Below is a small trained network, with its code and all its weights. Each question gives an input and a class and asks what happens when units are switched off, that is, made to give their printed mean instead of their output.

import numpy as np


def w(rows, s, z=0):
    codes = np.array(rows[::2]) - 128.0
    scale = np.full(codes.shape[1], s)
    scale[-1] = z or s
    return codes * scale


def norm(h):
    return h / np.sqrt((h * h).mean(-1, keepdims=True) + 1e-5)


def f(y):
    return y / 2 * (1 + np.tanh(0.7978845608 * (y + 0.044715 * y**3)))


def log_softmax(a):
    a = a - a.max(-1, keepdims=True)
    return a - np.log(np.exp(a).sum(-1, keepdims=True))


def net(x, mask):
    res = np.array(x, float).reshape(1, 6) / 4 @ E
    u = 0
    for l in range(3):
        y = f(norm(res) @ A[l][:, :-1].T + A[l][:, -1])
        res = res + np.where(mask[u : u + 4], y, B[l][:, -1]) @ B[l][:, :-1]
        u += 4
    return log_softmax(norm(res)[-1] @ U[:, :-1].T + U[:, -1])


A, B = {}, {}
E = w([
[117,122,205,116,138,113,115,57,170],'x0',
[98,123,146,35,1,223,104,132,141],'x1',
[116,109,25,149,139,122,165,119,93],'x2',
[119,146,92,40,190,135,99,115,156],'x3',
[219,143,193,70,118,172,120,199,163],'x4',
[198,108,112,182,63,129,155,113,192],'x5',
],0.0084)
A[0] = w([
[207,88,236,160,24,155,156,136,179,252],'0.n1',
[104,85,39,76,80,185,80,118,138,9],'0.n2',
[233,111,89,195,87,80,163,238,195,183],'0.n3',
[54,148,104,162,47,121,144,3,59,81],'0.n4',
],0.0054,0.0026)
B[0] = w([
[163,244,103,107,207,158,103,208,117,253],'0.n1',
[96,99,87,45,145,113,141,55,180,151],'0.n2',
[189,195,176,116,113,179,201,114,138,213],'0.n3',
[103,137,140,196,84,158,139,108,150,190],'0.n4',
],0.011,0.0062)
A[1] = w([
[89,71,158,74,240,139,73,254,50,169],'1.n1',
[37,154,106,6,133,255,161,83,208,90],'1.n2',
[222,125,87,164,251,18,137,55,115,248],'1.n3',
[73,124,152,153,251,92,124,26,81,253],'1.n4',
],0.0058,0.0031)
B[1] = w([
[223,137,179,196,254,125,161,127,113,209],'1.n1',
[149,171,96,34,157,23,148,108,87,240],'1.n2',
[184,221,237,42,231,77,178,207,80,255],'1.n3',
[233,176,92,145,128,222,200,139,193,235],'1.n4',
],0.0095,0.0051)
A[2] = w([
[2,29,139,157,127,134,132,222,109,93],'2.n1',
[45,205,153,255,185,154,129,116,78,207],'2.n2',
[236,235,234,85,106,188,66,175,14,253],'2.n3',
[182,45,68,218,215,84,209,58,107,158],'2.n4',
],0.0051,0.0047)
B[2] = w([
[141,160,101,158,157,187,105,112,73,122],'2.n1',
[82,162,189,98,122,229,177,108,66,169],'2.n2',
[255,177,137,73,156,134,169,177,203,253],'2.n3',
[170,163,215,123,127,167,116,110,100,150],'2.n4',
],0.0095,0.014)
U = w([
[83,127,147,197,86,220,146,105,97,31],'0',
[77,83,8,83,83,110,66,88,141,82],'1',
[188,185,166,99,178,170,143,177,155,235],'2',
[93,50,151,175,123,91,71,175,122,3],'3',
],0.012,0.0031)

Each question gives the input, the list of numbers given to net, and the class t.
The units are the neurons (one row each of A and B). Each row of codes is followed by its name. A weight is (code - 128) times the scale printed after its matrix; where a second scale follows, it is the last column's (A, B and U).
mask holds one flag per neuron, layer by layer. A switched-off neuron (its flag False) gives its mean, the last column of its row in B, instead of its output. The means were averaged over made-up inputs and are rounded, as every weight is.
A unit's drop is (log p(t) with every unit on - log p(t) with that unit switched off) / (log p(t) with every unit on - log p(t) with every unit switched off).
The circuit of an input: a set's keep is (log p(t) with only the set's units on - log p(t) with every unit switched off) / (log p(t) with every unit on - log p(t) with every unit switched off). Starting from all 12 units, units are removed one at a time, each time the one whose removal leaves the highest keep (on an exact tie, the one counted first), for as long as the keep stays at least 0.8.
circuit, biggest first: the units of the circuit, biggest drop first
top k neurons in layer l: the k neurons of layer l with the biggest drops, biggest first
drop of u: that unit's drop, to one decimal
input [7,2,-2,2,-8,-4], class 0: circuit, biggest first	(2.n3; 0.n1; 1.n3)
input [-4,2,2,5,-2,-2], class 1: top neuron in layer 0	(0.n2)
input [-5,0,8,5,-7,5], class 0: circuit, biggest first	(2.n3; 0.n1)
input [-6,-3,-1,-6,-6,-4], class 0: top 2 neurons in layer 0	(0.n1; 0.n4)
input [6,-2,-2,2,-7,0], class 0: circuit, biggest first	(0.n1; 2.n3)
input [4,-1,-1,-3,-6,-3], class 0: circuit, biggest first	(0.n4; 2.n3; 0.n1)
input [2,-1,5,-1,-6,3], class 0: circuit, biggest first	(2.n3; 0.n1)
input [-7,3,7,-2,-2,-4], class 1: top 2 neurons in layer 0	(0.n2; 0.n1)
input [3,4,4,0,1,2], class 1: top 2 neurons in layer 0	(0.n2; 0.n3)
input [-5,6,3,7,4,2], class 1: top 2 neurons in layer 0	(0.n2; 0.n1)
input [-5,4,5,-3,-6,4], class 0: drop of 0.n4	0.2
